Here is a tiny trained network, its code and every weight. The questions are about switching its units off for an input and a target symbol, where a switched-off unit gives its printed mean instead of its output.

import numpy as np


def w(rows, s, z=0):
    codes = np.array(rows[::2]) - 128.0
    scale = np.full(codes.shape[1], s)
    scale[-1] = z or s
    return codes * scale


def norm(h):
    return h / np.sqrt((h * h).mean(-1, keepdims=True) + 1e-5)


def f(y):
    return y / 2 * (1 + np.tanh(0.7978845608 * (y + 0.044715 * y**3)))


def softmax(a):
    e = np.exp(a - a.max(-1, keepdims=True))
    return e / e.sum(-1, keepdims=True)


def log_softmax(a):
    a = a - a.max(-1, keepdims=True)
    return a - np.log(np.exp(a).sum(-1, keepdims=True))


def net(x, mask):
    ids = ['αβεζθλμπ'.index(c) for c in x.split()]
    T = len(ids)
    res = E[ids] + P[:T]
    r = norm(res)
    for j in range(2):
        rows = slice(2 * j, 2 * j + 2)
        q, k, v = (r @ M[0][rows].T for M in (Q, K, V))
        z = softmax(np.where(np.tri(T) > 0, q @ k.T / 2**0.5, -1e9)) @ v
        o = O[0][rows]
        res = res + np.where(mask[j], z, o[:, -1]) @ o[:, :-1]
    y = f(norm(res) @ A[0][:, :-1].T + A[0][:, -1])
    res = res + np.where(mask[2:10], y, B[0][:, -1]) @ B[0][:, :-1]
    return log_softmax(norm(res)[-1] @ U[:, :-1].T + U[:, -1])


Q, K, V, O, A, B = {}, {}, {}, {}, {}, {}
E = w([
[106,16,74,115,194,122,100],'α',
[159,55,146,88,117,103,124],'β',
[110,106,113,132,114,133,36],'ε',
[232,141,43,209,96,141,150],'ζ',
[66,180,212,253,140,69,86],'θ',
[74,75,138,86,115,120,149],'λ',
[70,167,92,144,199,74,175],'μ',
[186,147,121,131,183,65,177],'π',
],0.016)
P = w([
[77,131,157,97,108,28,85],'0',
[164,140,130,152,114,110,155],'1',
[66,202,139,5,127,20,208],'2',
[173,129,129,194,123,158,161],'3',
[58,113,133,7,171,80,187],'4',
[173,133,125,187,115,151,125],'5',
],0.011)
Q[0] = w([
[110,111,107,103,99,2,186],'H0',
[197,170,144,142,62,163,129],'H0',
[127,94,107,214,177,148,81],'H1',
[184,131,148,181,49,240,58],'H1',
],0.0085)
K[0] = w([
[189,99,114,231,95,174,215],'H0',
[155,151,147,93,114,46,142],'H0',
[149,232,81,75,134,155,68],'H1',
[124,183,130,2,68,97,42],'H1',
],0.0087)
V[0] = w([
[113,89,128,162,87,131,254],'H0',
[21,115,98,175,81,180,83],'H0',
[154,227,140,123,139,121,106],'H1',
[85,133,17,121,216,157,131],'H1',
],0.01)
O[0] = w([
[114,132,166,112,57,49,153,238],'H0',
[108,123,83,99,70,151,186,3],'H0',
[168,251,125,145,181,106,154,99],'H1',
[91,133,20,112,136,70,114,190],'H1',
],0.011,0.005)
A[0] = w([
[217,159,90,4,143,86,254,218],'N0',
[188,137,70,177,84,175,75,86],'N1',
[46,153,102,140,218,129,210,53],'N2',
[218,103,137,118,70,183,149,138],'N3',
[200,70,195,119,113,185,48,142],'N4',
[76,190,91,163,96,99,161,107],'N5',
[18,112,139,98,72,72,116,113],'N6',
[98,175,146,228,105,153,65,254],'N7',
],0.0087,0.0032)
B[0] = w([
[13,169,199,115,130,225,104,246],'N0',
[213,166,124,108,141,150,201,138],'N1',
[148,133,177,57,40,147,84,196],'N2',
[165,246,156,154,149,55,56,139],'N3',
[127,111,35,68,103,154,2,186],'N4',
[107,110,86,155,70,184,46,192],'N5',
[177,191,152,95,117,126,187,255],'N6',
[50,105,147,18,131,233,202,189],'N7',
],0.0069,0.006)
U = w([
[140,68,71,135,177,100,152,165],'α',
[183,107,180,108,135,108,42,100],'β',
[160,147,108,60,161,216,102,135],'ε',
[218,175,120,128,126,141,159,251],'ζ',
[102,135,187,161,161,201,134,114],'θ',
[191,105,160,106,55,100,179,106],'λ',
[120,197,63,97,138,85,108,76],'μ',
[178,134,172,121,254,84,125,121],'π',
],0.0098,0.0032)

Each question gives the input, a string of symbols that net reads in full, and the target symbol t.
The units are the heads (2 rows each of Q, K, V and O) and the neurons (one row each of A and B). Each row of codes is followed by its name. A weight is (code - 128) times the scale printed after its matrix; where a second scale follows, it is the last column's (O, A, B and U).
mask holds one flag per unit, heads first, then neurons. A switched-off unit (its flag False) gives its mean, the last column of its rows in O or B, instead of its output. The means were averaged over made-up inputs and are rounded, as every weight is.
A unit's drop is (log p(t) with every unit on - log p(t) with that unit switched off) / (log p(t) with every unit on - log p(t) with every unit switched off).
The circuit of an input: a set's keep is (log p(t) with only the set's units on - log p(t) with every unit switched off) / (log p(t) with every unit on - log p(t) with every unit switched off). Starting from all 10 units, units are removed one at a time, each time the one whose removal leaves the highest keep (on an exact tie, the one counted first), for as long as the keep stays at least 0.8.
units of the circuit, in order: the units of the circuit, biggest drop first
k most important neurons: the k neurons with the biggest drops, biggest first
which heads matter: for each layer, one digit per head in row order, 1 if its drop is at least 0.15 and else 0, layers parted by /
input π μ λ ε μ, target ε: units of the circuit, in order -> [H0]
input λ β λ, target β: 2 most important neurons -> [N4, N7]
input β π β, target π: units of the circuit, in order -> [H0, H1]
input μ λ ε, target λ: units of the circuit, in order -> [H0, H1]
input λ μ β θ λ, target θ: units of the circuit, in order -> [N0, H1]
input μ ε θ π ε, target π: which heads matter -> 01
input μ ε α, target ε: which heads matter -> 10
input μ π λ π λ, target π: units of the circuit, in order -> [H0, H1]
input λ λ μ, target λ: units of the circuit, in order -> [H1, H0]
input ζ β μ μ θ, target μ: 2 most important neurons -> [N5, N0]
input μ β α, target β: units of the circuit, in order -> [H1, H0]
input α λ ζ, target λ: which heads matter -> 01
input μ π ε, target π: which heads matter -> 10
input μ θ ε, target θ: which heads matter -> 11
input ε ε θ λ α, target λ: which heads matter -> 10
input π μ μ ε, target ε: 2 most important neurons -> [N7, N1]
input μ μ μ θ μ, target θ: which heads matter -> 01
input ε β ε, target β: most important neuron -> [N4]
input λ μ λ λ θ, target λ: which heads matter -> 10
input α μ θ λ β, target λ: units of the circuit, in order -> [H0]
input μ ε π, target ε: 2 most important neurons -> [N0, N2]
input μ μ μ μ ζ, target μ: units of the circuit, in order -> [H1, N0]
